Below are the code and all the weights of a small trained network. Each question names an input and a target symbol and asks about switching units off, where a switched-off unit gives its printed mean instead of its output.

import numpy as np


def w(rows, s, z=0):
    codes = np.array(rows[::2]) - 128.0
    scale = np.full(codes.shape[1], s)
    scale[-1] = z or s
    return codes * scale


def norm(h):
    return h / np.sqrt((h * h).mean(-1, keepdims=True) + 1e-5)


def f(y):
    return np.maximum(y, 0)


def softmax(a):
    e = np.exp(a - a.max(-1, keepdims=True))
    return e / e.sum(-1, keepdims=True)


def log_softmax(a):
    a = a - a.max(-1, keepdims=True)
    return a - np.log(np.exp(a).sum(-1, keepdims=True))


def net(x, mask):
    ids = ['ηλμσφω'.index(c) for c in x.split()]
    T = len(ids)
    res = E[ids] + P[:T]
    r = norm(res)
    for j in range(2):
        rows = slice(3 * j, 3 * j + 3)
        q, k, v = (r @ M[0][rows].T for M in (Q, K, V))
        z = softmax(np.where(np.tri(T) > 0, q @ k.T / 3**0.5, -1e9)) @ v
        o = O[0][rows]
        res = res + np.where(mask[j], z, o[:, -1]) @ o[:, :-1]
    y = f(norm(res) @ A[0][:, :-1].T + A[0][:, -1])
    res = res + np.where(mask[2:18], y, B[0][:, -1]) @ B[0][:, :-1]
    return log_softmax(norm(res)[-1] @ U[:, :-1].T + U[:, -1])


Q, K, V, O, A, B = {}, {}, {}, {}, {}, {}
E = w([
[82,169,251,127],'η',
[110,61,132,191],'λ',
[82,199,240,120],'μ',
[8,66,191,162],'σ',
[98,58,77,32],'φ',
[180,146,150,118],'ω',
],0.013)
P = w([
[157,75,253,146],'0',
[155,110,209,171],'1',
[155,120,189,162],'2',
[150,125,173,148],'3',
[146,131,160,135],'4',
[142,140,148,124],'5',
[139,149,128,112],'6',
[129,155,114,106],'7',
[115,157,90,93],'8',
],0.012)
Q[0] = w([
[104,179,137,133],'h1',
[191,100,110,81],'h1',
[133,131,142,187],'h1',
[154,186,162,37],'h2',
[128,105,103,250],'h2',
[170,93,106,183],'h2',
],0.012)
K[0] = w([
[45,127,124,105],'h1',
[175,204,165,114],'h1',
[60,82,241,145],'h1',
[178,191,1,25],'h2',
[100,45,216,141],'h2',
[167,10,100,135],'h2',
],0.0096)
V[0] = w([
[84,175,207,104],'h1',
[168,140,110,188],'h1',
[5,134,152,185],'h1',
[254,133,136,121],'h2',
[165,31,101,98],'h2',
[99,111,114,101],'h2',
],0.0099)
O[0] = w([
[135,181,117,168,252],'h1',
[129,127,129,97,101],'h1',
[112,113,69,72,200],'h1',
[184,121,152,113,162],'h2',
[148,125,10,105,157],'h2',
[110,178,133,193,102],'h2',
],0.013,0.0043)
A[0] = w([
[126,103,171,67,173],'n1',
[65,91,207,98,104],'n2',
[167,132,95,146,101],'n3',
[245,168,148,105,165],'n4',
[248,174,129,106,131],'n5',
[150,112,89,41,52],'n6',
[91,193,198,151,225],'n7',
[57,65,36,93,131],'n8',
[106,124,164,11,114],'n9',
[176,174,133,248,206],'n10',
[132,161,59,224,19],'n11',
[126,164,116,211,5],'n12',
[33,88,129,151,99],'n13',
[168,92,106,128,188],'n14',
[198,172,138,103,164],'n15',
[215,183,129,100,99],'n16',
],0.012,0.003)
B[0] = w([
[150,89,129,156,173],'n1',
[148,107,135,164,199],'n2',
[160,184,153,112,154],'n3',
[225,155,144,68,203],'n4',
[226,212,154,127,191],'n5',
[105,27,122,74,167],'n6',
[112,128,57,100,237],'n7',
[110,157,127,134,255],'n8',
[115,123,107,195,166],'n9',
[105,81,75,93,187],'n10',
[158,80,195,171,152],'n11',
[89,11,122,96,134],'n12',
[213,145,143,101,185],'n13',
[84,193,136,128,188],'n14',
[163,156,120,72,181],'n15',
[215,129,136,150,175],'n16',
],0.011,0.0084)
U = w([
[168,29,119,217,158],'η',
[122,212,92,250,64],'λ',
[103,134,23,72,135],'μ',
[76,178,222,121,164],'σ',
[119,105,196,118,5],'φ',
[230,163,137,73,221],'ω',
],0.013,0.0025)

Each question gives the input, a string of symbols that net reads in full, and the target symbol t.
The units are the heads (3 rows each of Q, K, V and O) and the neurons (one row each of A and B). Each row of codes is followed by its name. A weight is (code - 128) times the scale printed after its matrix; where a second scale follows, it is the last column's (O, A, B and U).
mask holds one flag per unit, heads first, then neurons. A switched-off unit (its flag False) gives its mean, the last column of its rows in O or B, instead of its output. The means were averaged over made-up inputs and are rounded, as every weight is.
A unit's drop is (log p(t) with every unit on - log p(t) with that unit switched off) / (log p(t) with every unit on - log p(t) with every unit switched off).
The circuit of an input: a set's keep is (log p(t) with only the set's units on - log p(t) with every unit switched off) / (log p(t) with every unit on - log p(t) with every unit switched off). Starting from the 12 units with the biggest drops (on a tie, the unit counted first), units are removed one at a time, each time the one whose removal leaves the highest keep (on an exact tie, the one counted first), for as long as the keep stays at least 0.8.
circuit, biggest first: the units of the circuit, biggest drop first
top k neurons: the k neurons with the biggest drops, biggest first
heads that matter: for each layer, one digit per head in row order, 1 if its drop is at least 0.15 and else 0, layers parted by /
drop of u: that unit's drop, to one decimal
input ω μ μ λ η, target σ: heads that matter : 11
input λ λ λ η ω σ λ σ, target λ: circuit, biggest first : [n4; n10]
input λ φ φ φ σ, target η: circuit, biggest first : [n2]
input λ λ ω λ σ λ λ η, target η: top 3 neurons : [n9; n2; n1]
input φ σ η σ λ λ σ, target μ: heads that matter : 11
input η λ λ μ η λ, target μ: circuit, biggest first : [h1; n5; n4]
input λ μ ω φ σ η, target μ: top 2 neurons : [n7; n5]
input φ λ ω λ, target λ: heads that matter : 11
input φ η σ, target η: heads that matter : 01
input σ φ σ φ φ φ, target μ: heads that matter : 01
input ω σ μ μ σ λ σ μ, target λ: top 2 neurons : [n9; n7]
input ω μ η φ η λ η φ μ, target μ: heads that matter : 00
input ω η λ, target η: top 3 neurons : [n7; n11; n4]
input σ μ λ η λ λ, target μ: top 2 neurons : [n5; n4]
input σ λ η η σ λ, target λ: top 2 neurons : [n8; n4]
input η φ λ σ μ η σ η, target λ: top neuron : [n9]
input μ σ η, target λ: top 2 neurons : [n4; n6]
input φ μ σ φ σ ω σ, target μ: top 2 neurons : [n5; n7]
input φ λ η σ λ φ λ σ, target λ: drop of n1 : 0.0
input λ φ φ ω ω λ η μ, target σ: top neuron : [n5]
input μ λ η ω λ μ η, target σ: drop of h2 : 2.0
